Here is a tiny trained network, its code and every weight. The questions are about switching its units off for an input and a target symbol, where a switched-off unit gives its printed mean instead of its output.

import numpy as np


def w(rows, s, z=0):
    codes = np.array(rows[::2]) - 128.0
    scale = np.full(codes.shape[1], s)
    scale[-1] = z or s
    return codes * scale


def norm(h):
    return h / np.sqrt((h * h).mean(-1, keepdims=True) + 1e-5)


def f(y):
    return np.maximum(y, 0)


def softmax(a):
    e = np.exp(a - a.max(-1, keepdims=True))
    return e / e.sum(-1, keepdims=True)


def log_softmax(a):
    a = a - a.max(-1, keepdims=True)
    return a - np.log(np.exp(a).sum(-1, keepdims=True))


def net(x, mask):
    ids = ['γδλπσφ'.index(c) for c in x.split()]
    T = len(ids)
    res = E[ids] + P[:T]
    r = norm(res)
    for j in range(3):
        rows = slice(3 * j, 3 * j + 3)
        q, k, v = (r @ M[0][rows].T for M in (Q, K, V))
        z = softmax(np.where(np.tri(T) > 0, q @ k.T / 3**0.5, -1e9)) @ v
        o = O[0][rows]
        res = res + np.where(mask[j], z, o[:, -1]) @ o[:, :-1]
    y = f(norm(res) @ A[0][:, :-1].T + A[0][:, -1])
    res = res + np.where(mask[3:15], y, B[0][:, -1]) @ B[0][:, :-1]
    return log_softmax(norm(res)[-1] @ U[:, :-1].T + U[:, -1])


Q, K, V, O, A, B = {}, {}, {}, {}, {}, {}
E = w([
[162,144,226,182],'γ',
[52,234,181,125],'δ',
[154,96,27,100],'λ',
[109,159,254,70],'π',
[61,112,155,142],'σ',
[243,156,199,112],'φ',
],0.015)
P = w([
[50,177,253,49],'0',
[106,175,182,79],'1',
[114,161,147,90],'2',
[111,156,116,104],'3',
[114,143,98,120],'4',
[118,140,78,139],'5',
[122,132,66,149],'6',
[128,125,52,162],'7',
[133,124,39,175],'8',
[139,118,28,181],'9',
[144,115,15,191],'10',
],0.0055)
Q[0] = w([
[54,91,78,9],'head 1',
[153,146,164,78],'head 1',
[161,68,136,167],'head 1',
[97,155,99,106],'head 2',
[111,155,159,185],'head 2',
[125,164,165,67],'head 2',
[171,143,241,159],'head 3',
[51,99,243,23],'head 3',
[213,43,163,163],'head 3',
],0.011)
K[0] = w([
[179,135,122,41],'head 1',
[68,120,196,9],'head 1',
[147,55,160,169],'head 1',
[60,157,117,135],'head 2',
[134,158,109,146],'head 2',
[136,129,146,56],'head 2',
[240,116,203,64],'head 3',
[97,99,133,80],'head 3',
[171,37,127,215],'head 3',
],0.013)
V[0] = w([
[146,154,106,153],'head 1',
[112,134,84,135],'head 1',
[189,127,177,123],'head 1',
[111,98,83,178],'head 2',
[105,252,75,78],'head 2',
[151,130,126,62],'head 2',
[14,120,148,118],'head 3',
[192,179,138,152],'head 3',
[144,72,156,137],'head 3',
],0.012)
O[0] = w([
[45,138,187,75,112],'head 1',
[78,149,254,164,80],'head 1',
[82,129,65,24,160],'head 1',
[73,87,121,43,2],'head 2',
[74,87,37,157,227],'head 2',
[231,178,86,126,147],'head 2',
[144,55,170,154,152],'head 3',
[169,190,68,119,209],'head 3',
[38,121,174,88,91],'head 3',
],0.0065,0.0061)
A[0] = w([
[122,132,82,217,120],'neuron 1',
[82,169,170,103,113],'neuron 2',
[88,169,160,84,78],'neuron 3',
[161,26,77,215,4],'neuron 4',
[157,122,142,177,153],'neuron 5',
[114,185,81,161,194],'neuron 6',
[208,134,120,80,179],'neuron 7',
[104,176,184,143,148],'neuron 8',
[1,136,125,120,152],'neuron 9',
[39,142,144,108,249],'neuron 10',
[12,31,55,97,254],'neuron 11',
[68,193,166,93,93],'neuron 12',
],0.0096,0.0044)
B[0] = w([
[101,108,133,95,209],'neuron 1',
[90,200,115,46,152],'neuron 2',
[208,200,245,80,139],'neuron 3',
[83,93,166,93,159],'neuron 4',
[83,164,136,82,171],'neuron 5',
[115,78,168,118,254],'neuron 6',
[73,63,57,194,210],'neuron 7',
[112,98,113,114,193],'neuron 8',
[174,103,108,131,185],'neuron 9',
[204,140,95,137,190],'neuron 10',
[214,193,152,142,196],'neuron 11',
[127,144,138,83,161],'neuron 12',
],0.012,0.0077)
U = w([
[142,201,161,27,25],'γ',
[28,111,117,49,97],'δ',
[93,8,105,111,88],'λ',
[112,32,128,224,2],'π',
[179,101,228,155,156],'σ',
[185,175,75,152,241],'φ',
],0.016,0.0031)

Each question gives the input, a string of symbols that net reads in full, and the target symbol t.
The units are the heads (3 rows each of Q, K, V and O) and the neurons (one row each of A and B). Each row of codes is followed by its name. A weight is (code - 128) times the scale printed after its matrix; where a second scale follows, it is the last column's (O, A, B and U).
mask holds one flag per unit, heads first, then neurons. A switched-off unit (its flag False) gives its mean, the last column of its rows in O or B, instead of its output. The means were averaged over made-up inputs and are rounded, as every weight is.
A unit's drop is (log p(t) with every unit on - log p(t) with that unit switched off) / (log p(t) with every unit on - log p(t) with every unit switched off).
The circuit of an input: a set's keep is (log p(t) with only the set's units on - log p(t) with every unit switched off) / (log p(t) with every unit on - log p(t) with every unit switched off). Starting from the 12 units with the biggest drops (on a tie, the unit counted first), units are removed one at a time, each time the one whose removal leaves the highest keep (on an exact tie, the one counted first), for as long as the keep stays at least 0.8.
units of the circuit, in order: the units of the circuit, biggest drop first
most important unit: the unit with the biggest drop
k most important neurons: the k neurons with the biggest drops, biggest first
which heads matter: for each layer, one digit per head in row order, 1 if its drop is at least 0.15 and else 0, layers parted by /
drop when u is switched off: that unit's drop, to one decimal
input σ π λ φ π φ λ φ γ, target φ: which heads matter : 011
input φ δ φ σ σ φ δ λ φ δ, target λ: most important unit : head 3
input γ δ γ σ δ σ σ γ λ, target σ: which heads matter : 011
input δ δ π γ π, target δ: which heads matter : 111
input φ φ δ δ σ δ δ, target π: units of the circuit, in order : (head 3; head 2)
input δ δ δ λ π δ λ λ γ, target λ: units of the circuit, in order : (head 1; head 2)
input φ γ γ, target φ: 2 most important neurons : (neuron 1; neuron 7)
input δ λ π λ γ δ λ γ, target λ: units of the circuit, in order : (head 1; neuron 11)
input λ σ σ π λ γ λ π π, target λ: which heads matter : 100
input π γ λ γ δ σ γ λ, target σ: which heads matter : 111
input δ φ φ λ φ λ δ δ γ δ γ, target δ: which heads matter : 000
input δ δ λ λ δ γ φ γ γ λ δ, target π: which heads matter : 111
input π γ φ γ δ δ γ, target δ: which heads matter : 001
input δ π δ σ, target σ: units of the circuit, in order : (neuron 11; head 3)
input π δ γ, target π: which heads matter : 110
input φ λ γ γ δ σ φ λ δ, target δ: 2 most important neurons : (neuron 11; neuron 7)
input φ σ π δ σ φ π δ λ γ π, target λ: 2 most important neurons : (neuron 7; neuron 11)
input λ δ σ σ γ σ λ δ, target δ: most important unit : head 1
input λ π γ, target π: 2 most important neurons : (neuron 7; neuron 1)
input δ δ δ φ σ φ φ σ, target φ: most important unit : neuron 11
input δ δ δ γ π π φ δ π λ π, target π: which heads matter : 100
input δ γ γ γ, target γ: which heads matter : 011
input φ γ δ δ δ, target λ: which heads matter : 111
input λ σ π φ π, target δ: 3 most important neurons : (neuron 11; neuron 7; neuron 10)
input π φ σ γ λ φ δ, target γ: drop when neuron 7 is switched off : 0.6
input δ φ φ σ, target φ: drop when neuron 11 is switched off : 0.5
input π φ γ γ λ δ, target γ: drop when neuron 2 is switched off : 0.1
input φ δ σ γ π π π δ δ φ π, target π: drop when neuron 5 is switched off : 0.0
